Here is a tiny trained network, its code and every weight. The questions are about switching its units off for an input and a target symbol, where a switched-off unit gives its printed mean instead of its output.

import numpy as np


def w(rows, s, z=0):
    codes = np.array(rows[::2]) - 128.0
    scale = np.full(codes.shape[1], s)
    scale[-1] = z or s
    return codes * scale


def norm(h):
    return h / np.sqrt((h * h).mean(-1, keepdims=True) + 1e-5)


def softmax(a):
    e = np.exp(a - a.max(-1, keepdims=True))
    return e / e.sum(-1, keepdims=True)


def log_softmax(a):
    a = a - a.max(-1, keepdims=True)
    return a - np.log(np.exp(a).sum(-1, keepdims=True))


def net(x, mask):
    ids = ['ΛΞΠαγδεζηθστψω'.index(c) for c in x.split()]
    T = len(ids)
    res = E[ids] + P[:T]
    u = 0
    for l in range(2):
        r = norm(res)
        for j in range(3):
            rows = slice(3 * j, 3 * j + 3)
            q, k, v = (r @ M[l][rows].T for M in (Q, K, V))
            z = softmax(np.where(np.tri(T) > 0, q @ k.T / 3**0.5, -1e9)) @ v
            o = O[l][rows]
            res = res + np.where(mask[u + j], z, o[:, -1]) @ o[:, :-1]
        u += 3
    return log_softmax(norm(res)[-1] @ U[:, :-1].T + U[:, -1])


Q, K, V, O = {}, {}, {}, {}
E = w([
[147,126,143,122,158,126,89,87,89,106],'Λ',
[93,84,98,143,120,105,133,103,120,149],'Ξ',
[130,156,122,134,107,207,150,102,167,88],'Π',
[90,138,184,169,121,126,108,126,140,116],'α',
[96,107,138,163,144,121,165,123,109,164],'γ',
[116,169,116,58,151,168,165,118,142,148],'δ',
[97,118,141,152,132,112,162,131,114,140],'ε',
[117,111,84,107,109,116,160,124,91,60],'ζ',
[196,59,128,92,102,144,134,174,152,124],'η',
[107,88,141,133,106,133,153,97,84,153],'θ',
[76,126,138,123,121,153,74,130,88,94],'σ',
[93,123,90,78,96,195,115,191,123,163],'τ',
[105,127,150,156,130,168,102,137,97,138],'ψ',
[173,136,33,126,187,254,120,107,79,141],'ω',
],0.032)
P = w([
[178,255,48,132,45,62,88,126,117,112],'0',
[153,152,111,169,161,163,117,148,131,124],'1',
[148,146,124,154,171,166,109,149,129,117],'2',
[137,137,128,153,189,166,111,147,122,117],'3',
[122,131,128,139,194,161,110,145,118,117],'4',
[116,120,129,127,203,150,109,144,114,124],'5',
[112,107,137,116,205,140,102,145,113,123],'6',
[98,99,140,108,208,132,102,142,115,121],'7',
[100,87,146,96,204,130,97,132,113,123],'8',
[90,76,150,83,199,122,98,128,127,123],'9',
[92,64,150,75,202,104,90,118,126,115],'10',
[91,59,149,70,189,103,89,121,129,114],'11',
],0.0092)
Q[0] = w([
[112,90,110,155,111,109,225,88,144,206],'L0H0',
[141,170,128,139,82,86,133,105,158,115],'L0H0',
[151,145,91,58,160,131,182,107,152,135],'L0H0',
[77,166,156,113,150,160,58,125,123,68],'L0H1',
[109,90,175,183,143,90,100,120,93,153],'L0H1',
[120,109,57,140,99,99,254,120,120,177],'L0H1',
[176,181,151,67,101,124,68,173,142,81],'L0H2',
[122,172,136,111,173,121,78,97,133,175],'L0H2',
[126,127,146,135,80,102,163,119,180,157],'L0H2',
],0.018)
K[0] = w([
[161,252,109,164,70,54,148,104,111,183],'L0H0',
[193,143,170,153,93,98,109,241,169,173],'L0H0',
[143,165,139,90,195,188,161,176,192,186],'L0H0',
[42,73,147,64,185,139,93,73,96,73],'L0H1',
[117,120,85,58,38,33,95,79,49,134],'L0H1',
[180,251,104,202,63,153,149,175,173,179],'L0H1',
[153,81,191,154,180,129,193,208,135,82],'L0H2',
[81,97,199,151,196,159,75,100,135,182],'L0H2',
[141,198,172,163,70,118,160,165,142,186],'L0H2',
],0.012)
V[0] = w([
[108,110,77,171,228,185,177,118,82,137],'L0H0',
[124,88,164,201,80,165,105,108,242,84],'L0H0',
[131,93,145,242,115,119,98,201,93,123],'L0H0',
[125,88,209,115,24,217,217,44,20,110],'L0H1',
[106,251,203,114,228,125,195,244,88,41],'L0H1',
[218,175,255,105,134,182,148,187,66,161],'L0H1',
[152,172,113,151,134,189,128,116,173,133],'L0H2',
[72,113,135,52,187,134,152,124,126,127],'L0H2',
[135,145,90,137,54,174,77,151,108,189],'L0H2',
],0.0078)
O[0] = w([
[163,129,66,109,161,192,153,99,71,91,255],'L0H0',
[131,63,148,245,169,103,132,155,131,66,101],'L0H0',
[133,93,2,161,135,102,57,126,183,124,43],'L0H0',
[138,58,131,153,76,209,204,90,232,89,254],'L0H1',
[156,112,139,68,172,41,117,222,212,161,222],'L0H1',
[73,128,40,71,181,67,143,104,231,159,130],'L0H1',
[139,150,104,84,165,117,129,158,35,184,152],'L0H2',
[160,196,142,110,125,121,191,93,158,145,146],'L0H2',
[149,120,102,142,120,231,114,134,40,131,151],'L0H2',
],0.009,0.0049)
Q[1] = w([
[145,172,51,115,195,91,92,109,125,152],'L1H0',
[241,234,147,175,116,175,77,159,238,77],'L1H0',
[80,183,173,194,182,161,58,103,97,198],'L1H0',
[141,148,169,130,185,78,88,51,157,126],'L1H1',
[113,139,96,82,72,79,164,197,149,107],'L1H1',
[140,116,107,125,103,181,190,129,145,13],'L1H1',
[7,61,159,167,142,95,99,102,72,194],'L1H2',
[124,178,185,96,206,199,45,116,202,41],'L1H2',
[105,109,141,108,99,128,223,88,107,81],'L1H2',
],0.013)
K[1] = w([
[152,152,53,112,188,90,119,146,106,159],'L1H0',
[117,23,164,104,216,147,161,190,103,21],'L1H0',
[87,146,107,163,161,133,38,134,5,140],'L1H0',
[197,149,174,153,171,88,138,69,196,118],'L1H1',
[71,198,138,115,80,158,138,199,190,147],'L1H1',
[54,41,157,86,132,211,140,134,140,90],'L1H1',
[113,149,68,193,45,58,51,113,44,124],'L1H2',
[56,4,171,33,208,104,116,36,117,24],'L1H2',
[196,134,206,130,38,127,144,66,133,126],'L1H2',
],0.012)
V[1] = w([
[155,178,157,119,67,144,108,138,213,195],'L1H0',
[211,24,187,127,125,163,70,120,101,216],'L1H0',
[103,51,181,94,134,60,123,185,80,119],'L1H0',
[100,128,144,66,149,185,104,125,96,108],'L1H1',
[179,114,155,155,158,77,73,61,35,32],'L1H1',
[171,171,150,116,159,141,47,94,162,115],'L1H1',
[101,175,224,192,243,161,105,111,110,175],'L1H2',
[219,138,92,121,156,102,187,69,116,118],'L1H2',
[129,162,96,244,152,88,182,130,139,248],'L1H2',
],0.011)
O[1] = w([
[170,69,123,182,189,249,182,109,158,149,108],'L1H0',
[229,39,156,123,83,131,111,205,130,158,109],'L1H0',
[180,166,89,149,129,79,91,171,43,143,77],'L1H0',
[145,112,68,94,92,72,89,120,195,135,201],'L1H1',
[118,149,144,172,196,91,136,50,142,163,102],'L1H1',
[167,96,148,135,108,164,68,39,142,137,121],'L1H1',
[59,149,167,151,165,185,80,90,118,173,93],'L1H2',
[149,17,112,162,77,85,145,94,74,199,137],'L1H2',
[108,219,166,242,75,133,131,115,113,250,6],'L1H2',
],0.012,0.013)
U = w([
[157,100,143,124,147,79,59,53,162,172,161],'Λ',
[120,146,172,145,84,154,93,110,31,75,166],'Ξ',
[38,42,145,147,199,111,158,174,59,124,76],'Π',
[132,168,160,179,178,97,100,177,169,161,255],'α',
[110,158,91,161,64,97,154,121,169,181,192],'γ',
[142,183,228,44,125,130,176,128,121,179,160],'δ',
[185,206,98,182,156,138,203,158,113,111,174],'ε',
[253,75,187,152,124,90,144,191,123,138,168],'ζ',
[138,201,76,125,84,28,201,103,74,57,126],'η',
[139,109,117,185,96,232,166,95,190,80,92],'θ',
[132,150,152,73,255,132,26,188,117,32,32],'σ',
[181,144,6,148,222,199,148,104,32,97,69],'τ',
[47,130,45,109,45,173,61,232,133,150,93],'ψ',
[51,79,88,113,110,116,127,121,60,157,94],'ω',
],0.0098,0.0087)

Each question gives the input, a string of symbols that net reads in full, and the target symbol t.
The units are the heads (3 rows each of Q, K, V and O). Each row of codes is followed by its name. A weight is (code - 128) times the scale printed after its matrix; where a second scale follows, it is the last column's (O and U).
mask holds one flag per head, layer by layer. A switched-off head (its flag False) gives its mean, the last column of its rows in O, instead of its output. The means were averaged over made-up inputs and are rounded, as every weight is.
A unit's drop is (log p(t) with every unit on - log p(t) with that unit switched off) / (log p(t) with every unit on - log p(t) with every unit switched off).
The circuit of an input: a set's keep is (log p(t) with only the set's units on - log p(t) with every unit switched off) / (log p(t) with every unit on - log p(t) with every unit switched off). Starting from all 6 units, units are removed one at a time, each time the one whose removal leaves the highest keep (on an exact tie, the one counted first), for as long as the keep stays at least 0.8.
circuit, biggest first: the units of the circuit, biggest drop first
most important unit: the unit with the biggest drop
heads that matter: for each layer, one digit per head in row order, 1 if its drop is at least 0.15 and else 0, layers parted by /
input Π Λ α α Π α α, target Λ: circuit, biggest first	L1H1
input Π Ξ ε Ξ η δ δ Λ Π ψ, target Λ: heads that matter	010 / 010
input ψ α Λ α σ η α α δ η δ θ, target ψ: circuit, biggest first	L0H2; L1H2; L0H0
input ζ η Π Λ σ ω ε Ξ, target ζ: circuit, biggest first	L0H0; L0H1; L1H0
input τ ζ δ δ α, target ζ: heads that matter	010 / 100
input η η ε γ τ ε, target η: heads that matter	010 / 101
input Λ ω α α ε, target Λ: circuit, biggest first	L0H1; L1H1; L0H0
input Λ ψ Π ω Π η ζ Ξ η Ξ, target Λ: circuit, biggest first	L1H1; L0H0
input Ξ ψ η η Π Π α Π η, target θ: circuit, biggest first	L1H0; L0H1
input τ δ σ ζ δ ε Π η Π, target ζ: heads that matter	001 / 101
input ε ψ θ, target ε: heads that matter	110 / 101
input ζ δ η ψ ε α, target ζ: heads that matter	000 / 100
input η Π ζ τ α γ, target η: circuit, biggest first	L0H1; L1H0
input α σ Π ε η θ, target α: heads that matter	100 / 001
input ε θ ψ, target θ: circuit, biggest first	L0H1
input ζ ψ θ, target ζ: circuit, biggest first	L1H0; L0H1
input δ η ε, target δ: heads that matter	100 / 000
input γ ζ ζ Π ζ η τ η ζ, target ζ: heads that matter	101 / 101
input α Π η ψ, target ψ: circuit, biggest first	L0H0; L1H2; L1H0
input Π ω Ξ τ α, target Ξ: heads that matter	010 / 000
input Π ψ ζ δ ψ δ τ τ Π Π τ θ, target Π: circuit, biggest first	L0H0; L0H2; L1H2
input α σ ε, target α: circuit, biggest first	L1H2; L0H0
input η ω θ θ δ Π θ, target η: circuit, biggest first	L0H1; L1H2; L0H0
input τ Π Ξ Π σ ε, target τ: heads that matter	111 / 000
input α Π ω δ δ ζ α Ξ, target α: heads that matter	100 / 001
input τ Π Π Ξ, target τ: most important unit	L0H1
input ζ ζ ζ α τ Π γ ζ ε γ, target ζ: circuit, biggest first	L0H1; L1H0
input ζ Ξ η τ γ Π σ ψ ω γ, target ζ: most important unit	L1H0
input Π ε γ Π ζ ω σ ε Π, target η: heads that matter	000 / 100
